Here is a tiny trained network, its code and every weight. The questions are about switching its units off for an input and a class, where a switched-off unit gives its printed mean instead of its output.

import numpy as np


def w(rows, s, z=0):
    codes = np.array(rows[::2]) - 128.0
    scale = np.full(codes.shape[1], s)
    scale[-1] = z or s
    return codes * scale


def norm(h):
    return h / np.sqrt((h * h).mean(-1, keepdims=True) + 1e-5)


def f(y):
    return y / 2 * (1 + np.tanh(0.7978845608 * (y + 0.044715 * y**3)))


def log_softmax(a):
    a = a - a.max(-1, keepdims=True)
    return a - np.log(np.exp(a).sum(-1, keepdims=True))


def net(x, mask):
    res = np.array(x, float).reshape(1, 5) / 4 @ E
    u = 0
    for l in range(4):
        y = f(norm(res) @ A[l][:, :-1].T + A[l][:, -1])
        res = res + np.where(mask[u : u + 3], y, B[l][:, -1]) @ B[l][:, :-1]
        u += 3
    return log_softmax(norm(res)[-1] @ U[:, :-1].T + U[:, -1])


A, B = {}, {}
E = w([
[254,225,234,76],'x0',
[190,135,25,142],'x1',
[180,49,188,237],'x2',
[129,130,130,123],'x3',
[100,97,109,136],'x4',
],0.0043)
A[0] = w([
[173,117,130,167,2],'0.n1',
[109,255,77,38,146],'0.n2',
[201,140,43,142,100],'0.n3',
],0.0098,0.00082)
B[0] = w([
[147,113,117,156,146],'0.n1',
[70,84,66,159,253],'0.n2',
[93,148,249,96,186],'0.n3',
],0.015,0.0056)
A[1] = w([
[61,120,163,200,167],'1.n1',
[133,84,83,2,1],'1.n2',
[217,91,184,169,233],'1.n3',
],0.0068,0.0019)
B[1] = w([
[106,136,176,72,254],'1.n1',
[89,2,126,138,116],'1.n2',
[154,113,105,79,235],'1.n3',
],0.016,0.0035)
A[2] = w([
[9,85,156,145,248],'2.n1',
[146,97,136,172,167],'2.n2',
[149,164,133,74,201],'2.n3',
],0.014,0.0011)
B[2] = w([
[210,201,170,177,247],'2.n1',
[104,108,51,206,125],'2.n2',
[39,254,115,174,151],'2.n3',
],0.0066,0.015)
A[3] = w([
[69,163,83,50,6],'3.n1',
[241,94,156,202,227],'3.n2',
[254,62,172,131,170],'3.n3',
],0.0068,0.002)
B[3] = w([
[110,229,74,66,114],'3.n1',
[141,135,67,91,252],'3.n2',
[146,71,88,2,219],'3.n3',
],0.0098,0.0029)
U = w([
[121,135,239,105,122],'0',
[181,162,112,102,157],'1',
[240,181,89,127,2],'2',
[106,1,21,46,226],'3',
[152,119,156,96,128],'4',
],0.0087,0.0014)

Each question gives the input, the list of numbers given to net, and the class t.
The units are the neurons (one row each of A and B). Each row of codes is followed by its name. A weight is (code - 128) times the scale printed after its matrix; where a second scale follows, it is the last column's (A, B and U).
mask holds one flag per neuron, layer by layer. A switched-off neuron (its flag False) gives its mean, the last column of its row in B, instead of its output. The means were averaged over made-up inputs and are rounded, as every weight is.
A unit's drop is (log p(t) with every unit on - log p(t) with that unit switched off) / (log p(t) with every unit on - log p(t) with every unit switched off).
The circuit of an input: a set's keep is (log p(t) with only the set's units on - log p(t) with every unit switched off) / (log p(t) with every unit on - log p(t) with every unit switched off). Starting from all 12 units, units are removed one at a time, each time the one whose removal leaves the highest keep (on an exact tie, the one counted first), for as long as the keep stays at least 0.8.
units of the circuit, in order: the units of the circuit, biggest drop first
unit that matters most: the unit with the biggest drop
top k neurons: the k neurons with the biggest drops, biggest first
k most important neurons of layer l: the k neurons of layer l with the biggest drops, biggest first
drop of u: that unit's drop, to one decimal
input [0,3,-8,0,-4], class 3: unit that matters most : 0.n2
input [0,-1,-7,-6,3], class 3: top 2 neurons : (0.n2 0.n3)
input [-8,8,1,2,4], class 0: units of the circuit, in order : (0.n3 0.n2)
input [-8,-3,-4,-2,0], class 2: units of the circuit, in order : (2.n1 0.n3 0.n2)
input [-7,5,7,7,5], class 2: top 2 neurons : (2.n1 1.n2)
input [-4,-3,-4,3,3], class 2: units of the circuit, in order : (2.n1 0.n3 1.n3)
input [-3,6,-6,4,-6], class 0: 2 most important neurons of layer 3 : (3.n2 3.n3)
input [-5,2,4,-1,2], class 2: top 2 neurons : (2.n1 0.n3)
input [3,8,-6,0,5], class 0: top 3 neurons : (0.n3 2.n1 1.n3)
input [-6,-1,4,4,3], class 2: top 3 neurons : (0.n3 2.n1 1.n3)
input [4,7,6,3,2], class 0: top 2 neurons : (0.n3 2.n3)
input [0,5,8,3,4], class 3: top 2 neurons : (2.n1 0.n1)
input [6,-6,7,-2,5], class 3: top 3 neurons : (0.n3 2.n1 3.n3)
input [-6,-1,3,7,8], class 1: top 3 neurons : (2.n1 0.n3 1.n3)
input [3,8,-4,8,6], class 0: units of the circuit, in order : (0.n3)
input [2,-6,8,2,7], class 3: top 2 neurons : (0.n3 2.n1)
input [1,-1,-7,6,-1], class 3: 2 most important neurons of layer 0 : (0.n2 0.n3)
input [-8,1,-2,-2,-1], class 2: 2 most important neurons of layer 0 : (0.n2 0.n3)
input [6,4,7,-4,-5], class 3: 2 most important neurons of layer 1 : (1.n1 1.n3)
input [-2,5,0,-3,-5], class 0: units of the circuit, in order : (0.n3)
input [-6,8,3,-5,-1], class 0: drop of 0.n3 : 1.2
input [3,7,8,8,-5], class 3: drop of 3.n3 : 0.6
input [1,1,-6,0,5], class 3: drop of 3.n3 : -0.1
